Here is a tiny trained network, its code and every weight. The questions are about switching its units off for an input and a target symbol, where a switched-off unit gives its printed mean instead of its output.

import numpy as np


def w(rows, s, z=0):
    codes = np.array(rows[::2]) - 128.0
    scale = np.full(codes.shape[1], s)
    scale[-1] = z or s
    return codes * scale


def norm(h):
    return h / np.sqrt((h * h).mean(-1, keepdims=True) + 1e-5)


def f(y):
    return np.maximum(y, 0)


def softmax(a):
    e = np.exp(a - a.max(-1, keepdims=True))
    return e / e.sum(-1, keepdims=True)


def log_softmax(a):
    a = a - a.max(-1, keepdims=True)
    return a - np.log(np.exp(a).sum(-1, keepdims=True))


def net(x, mask):
    ids = ['ΓΘΞΣαβμφψ'.index(c) for c in x.split()]
    T = len(ids)
    res = E[ids] + P[:T]
    r = norm(res)
    for j in range(2):
        rows = slice(2 * j, 2 * j + 2)
        q, k, v = (r @ M[0][rows].T for M in (Q, K, V))
        z = softmax(np.where(np.tri(T) > 0, q @ k.T / 2**0.5, -1e9)) @ v
        o = O[0][rows]
        res = res + np.where(mask[j], z, o[:, -1]) @ o[:, :-1]
    y = f(norm(res) @ A[0][:, :-1].T + A[0][:, -1])
    res = res + np.where(mask[2:6], y, B[0][:, -1]) @ B[0][:, :-1]
    return log_softmax(norm(res)[-1] @ U[:, :-1].T + U[:, -1])


Q, K, V, O, A, B = {}, {}, {}, {}, {}, {}
E = w([
[116,78,167,180,2,151,166,65,66],'Γ',
[193,162,135,163,142,87,183,161,223],'Θ',
[31,111,191,97,103,59,159,116,88],'Ξ',
[192,98,146,146,234,111,84,77,8],'Σ',
[104,174,167,156,195,218,183,208,150],'α',
[161,90,142,74,146,139,45,182,172],'β',
[171,99,202,172,133,135,139,171,58],'μ',
[180,115,170,84,150,139,166,103,63],'φ',
[119,111,162,70,183,167,119,155,151],'ψ',
],0.0068)
P = w([
[84,2,72,115,83,100,210,168,126],'0',
[123,14,122,108,100,115,193,175,118],'1',
[161,42,148,98,111,138,173,184,114],'2',
[163,69,180,105,118,138,153,163,120],'3',
[171,96,197,109,131,144,134,145,127],'4',
[157,137,209,119,136,126,118,138,138],'5',
[163,129,214,136,148,145,108,96,144],'6',
[144,158,212,157,148,133,99,57,165],'7',
],0.0053)
Q[0] = w([
[127,185,82,128,120,129,119,126,121],'head 1',
[88,153,37,86,119,156,110,166,162],'head 1',
[87,183,88,175,109,115,84,81,152],'head 2',
[139,150,251,147,148,132,101,82,169],'head 2',
],0.023)
K[0] = w([
[86,156,113,150,89,100,135,119,92],'head 1',
[136,87,118,132,81,106,161,114,31],'head 1',
[104,230,110,166,100,97,74,88,141],'head 2',
[166,194,252,105,155,146,90,114,123],'head 2',
],0.022)
V[0] = w([
[229,147,98,200,10,59,143,101,131],'head 1',
[157,64,117,72,60,57,15,107,200],'head 1',
[42,121,210,109,166,198,172,164,249],'head 2',
[182,152,121,11,136,72,185,52,169],'head 2',
],0.013)
O[0] = w([
[211,227,172,122,197,66,165,129,103,2],'head 1',
[144,252,145,77,64,95,69,143,199,102],'head 1',
[114,148,93,91,149,209,254,178,63,216],'head 2',
[139,30,91,16,179,94,140,114,186,83],'head 2',
],0.0066,0.0079)
A[0] = w([
[51,74,188,111,97,143,102,27,51,150],'neuron 1',
[100,123,66,220,202,72,9,86,153,7],'neuron 2',
[190,62,26,194,64,241,119,27,170,4],'neuron 3',
[128,52,98,215,167,132,174,19,105,13],'neuron 4',
],0.014,0.0015)
B[0] = w([
[85,171,68,127,173,2,143,147,113,249],'neuron 1',
[139,162,48,118,156,224,203,68,121,169],'neuron 2',
[92,200,237,71,193,112,63,110,40,212],'neuron 3',
[193,100,120,166,50,208,67,147,204,232],'neuron 4',
],0.011,0.012)
U = w([
[147,182,27,134,182,170,85,18,136,5],'Γ',
[122,200,108,49,26,185,109,151,210,49],'Θ',
[103,129,1,159,131,37,206,158,167,27],'Ξ',
[182,21,164,58,149,73,64,104,185,186],'Σ',
[42,151,144,37,168,65,183,139,72,68],'α',
[75,57,153,98,149,219,136,150,80,224],'β',
[124,199,171,228,91,96,53,162,90,168],'μ',
[169,37,97,210,70,202,209,160,125,175],'φ',
[211,167,205,114,167,116,207,78,126,214],'ψ',
],0.0061,0.002)

Each question gives the input, a string of symbols that net reads in full, and the target symbol t.
The units are the heads (2 rows each of Q, K, V and O) and the neurons (one row each of A and B). Each row of codes is followed by its name. A weight is (code - 128) times the scale printed after its matrix; where a second scale follows, it is the last column's (O, A, B and U).
mask holds one flag per unit, heads first, then neurons. A switched-off unit (its flag False) gives its mean, the last column of its rows in O or B, instead of its output. The means were averaged over made-up inputs and are rounded, as every weight is.
A unit's drop is (log p(t) with every unit on - log p(t) with that unit switched off) / (log p(t) with every unit on - log p(t) with every unit switched off).
most important unit: the unit with the biggest drop
top k neurons: the k neurons with the biggest drops, biggest first
heads that matter: for each layer, one digit per head in row order, 1 if its drop is at least 0.15 and else 0, layers parted by /
drop when u is switched off: that unit's drop, to one decimal
input φ Γ μ Ξ Σ α Ξ, target β: most important unit -> head 1
input Ξ φ α Σ, target Σ: top 3 neurons -> neuron 4; neuron 3; neuron 1
input Σ Θ μ μ Ξ φ, target ψ: top 2 neurons -> neuron 1; neuron 4
input φ Σ β, target Σ: top 2 neurons -> neuron 4; neuron 1
input μ μ Σ, target μ: heads that matter -> 10
input Ξ φ Ξ φ ψ Γ, target α: heads that matter -> 10
input ψ ψ μ ψ Ξ μ φ μ, target α: top 2 neurons -> neuron 3; neuron 1
input φ Ξ Θ Σ, target ψ: top 3 neurons -> neuron 1; neuron 4; neuron 2
input μ μ Ξ, target μ: top 2 neurons -> neuron 4; neuron 2
input Ξ Ξ φ Ξ Σ, target Σ: heads that matter -> 11
input Θ Σ μ Ξ, target μ: top 2 neurons -> neuron 2; neuron 1
input Ξ β α, target Θ: top 2 neurons -> neuron 1; neuron 3
input μ β μ Θ φ μ, target Σ: heads that matter -> 01
input μ μ Ξ Ξ μ ψ Ξ Σ, target α: most important unit -> head 1
input φ φ Θ φ Θ Σ Ξ, target Γ: top 3 neurons -> neuron 2; neuron 3; neuron 1
input α μ ψ μ, target α: top 2 neurons -> neuron 3; neuron 4
input Θ φ Γ Θ Ξ μ, target ψ: top 2 neurons -> neuron 4; neuron 1
input μ Γ β Σ, target Θ: top 2 neurons -> neuron 1; neuron 3
input α Ξ Ξ Ξ φ φ Σ ψ, target α: top 2 neurons -> neuron 3; neuron 4
input Ξ φ Ξ β Ξ, target Θ: top 2 neurons -> neuron 1; neuron 3
input Ξ α Σ Θ β Γ, target Θ: most important unit -> head 1
input Θ Γ Ξ Θ Ξ β, target Θ: drop when neuron 2 is switched off -> 0.0
input Σ Ξ β μ μ Ξ Ξ, target Θ: drop when neuron 4 is switched off -> -0.1
input Ξ Ξ Ξ Σ φ Γ Γ, target Σ: drop when neuron 2 is switched off -> 0.0
input Θ φ Ξ, target Σ: drop when head 2 is switched off -> 0.9
